Below is a small trained network, with its code and all its weights. Each question gives an input and a class and asks what happens when units are switched off, that is, made to give their printed mean instead of their output.

import numpy as np


def w(rows, s, z=0):
    codes = np.array(rows[::2]) - 128.0
    scale = np.full(codes.shape[1], s)
    scale[-1] = z or s
    return codes * scale


def f(y):
    return np.maximum(y, 0)


def log_softmax(a):
    a = a - a.max(-1, keepdims=True)
    return a - np.log(np.exp(a).sum(-1, keepdims=True))


def net(x, mask):
    res = np.array(x, float).reshape(1, 4) / 4 @ E
    y = f(res @ A[0][:, :-1].T + A[0][:, -1])
    res = res + np.where(mask, y, B[0][:, -1]) @ B[0][:, :-1]
    return log_softmax(res[-1] @ U[:, :-1].T + U[:, -1])


A, B = {}, {}
E = w([
[146,41,129],'x0',
[121,89,165],'x1',
[90,113,12],'x2',
[233,128,85],'x3',
],0.011)
A[0] = w([
[189,106,249,111],'neuron 1',
[175,110,96,117],'neuron 2',
[189,71,64,82],'neuron 3',
[194,239,159,196],'neuron 4',
[64,211,78,165],'neuron 5',
[146,138,119,174],'neuron 6',
[81,74,195,253],'neuron 7',
],0.012,0.0061)
B[0] = w([
[156,120,5,249],'neuron 1',
[149,124,151,173],'neuron 2',
[230,79,176,197],'neuron 3',
[123,241,130,255],'neuron 4',
[94,173,137,230],'neuron 5',
[118,119,140,166],'neuron 6',
[76,115,79,246],'neuron 7',
],0.014,0.0091)
U = w([
[80,91,102,205],'0',
[178,144,82,14],'1',
[100,90,247,23],'2',
[234,35,155,123],'3',
[121,170,164,254],'4',
],0.014,0.0062)

Each question gives the input, the list of numbers given to net, and the class t.
The units are the neurons (one row each of A and B). Each row of codes is followed by its name. A weight is (code - 128) times the scale printed after its matrix; where a second scale follows, it is the last column's (A, B and U).
mask holds one flag per neuron, in row order. A switched-off neuron (its flag False) gives its mean, the last column of its row in B, instead of its output. The means were averaged over made-up inputs and are rounded, as every weight is.
A unit's drop is (log p(t) with every unit on - log p(t) with that unit switched off) / (log p(t) with every unit on - log p(t) with every unit switched off).
The circuit of an input: a set's keep is (log p(t) with only the set's units on - log p(t) with every unit switched off) / (log p(t) with every unit on - log p(t) with every unit switched off). Starting from all 7 units, units are removed one at a time, each time the one whose removal leaves the highest keep (on an exact tie, the one counted first), for as long as the keep stays at least 0.8.
circuit, biggest first: the units of the circuit, biggest drop first
most important unit: the unit with the biggest drop
k most important neurons: the k neurons with the biggest drops, biggest first
drop of u: that unit's drop, to one decimal
input [5,-7,-2,8], class 3: most important unit	neuron 3
input [6,-6,-4,-1], class 0: 2 most important neurons	neuron 3; neuron 4
input [-4,-7,8,-4], class 4: 2 most important neurons	neuron 5; neuron 1
input [-1,-4,-8,-8], class 0: circuit, biggest first	neuron 7; neuron 1
input [0,-1,-1,6], class 3: circuit, biggest first	neuron 3; neuron 5
input [-5,-4,-3,6], class 4: 2 most important neurons	neuron 4; neuron 1
input [0,-6,-6,-7], class 0: 3 most important neurons	neuron 7; neuron 1; neuron 3
input [-8,7,-8,-8], class 1: 2 most important neurons	neuron 1; neuron 4
input [-5,-7,7,2], class 4: circuit, biggest first	neuron 1; neuron 5
input [0,-5,-1,6], class 3: 4 most important neurons	neuron 3; neuron 5; neuron 7; neuron 1
input [-4,-2,0,7], class 4: 2 most important neurons	neuron 1; neuron 4
input [-3,3,-2,-7], class 0: 2 most important neurons	neuron 7; neuron 4
input [1,-7,-7,0], class 1: 2 most important neurons	neuron 1; neuron 5
input [-1,2,-7,-1], class 1: most important unit	neuron 1
input [8,-1,-1,-1], class 3: 3 most important neurons	neuron 4; neuron 5; neuron 3
input [-1,-1,1,4], class 3: drop of neuron 3	0.3
input [-8,7,3,3], class 4: drop of neuron 1	0.3
input [-4,-2,5,-1], class 4: drop of neuron 7	0.3
input [3,2,-1,5], class 3: drop of neuron 7	0.0
input [-1,-1,-7,-3], class 0: circuit, biggest first	neuron 7
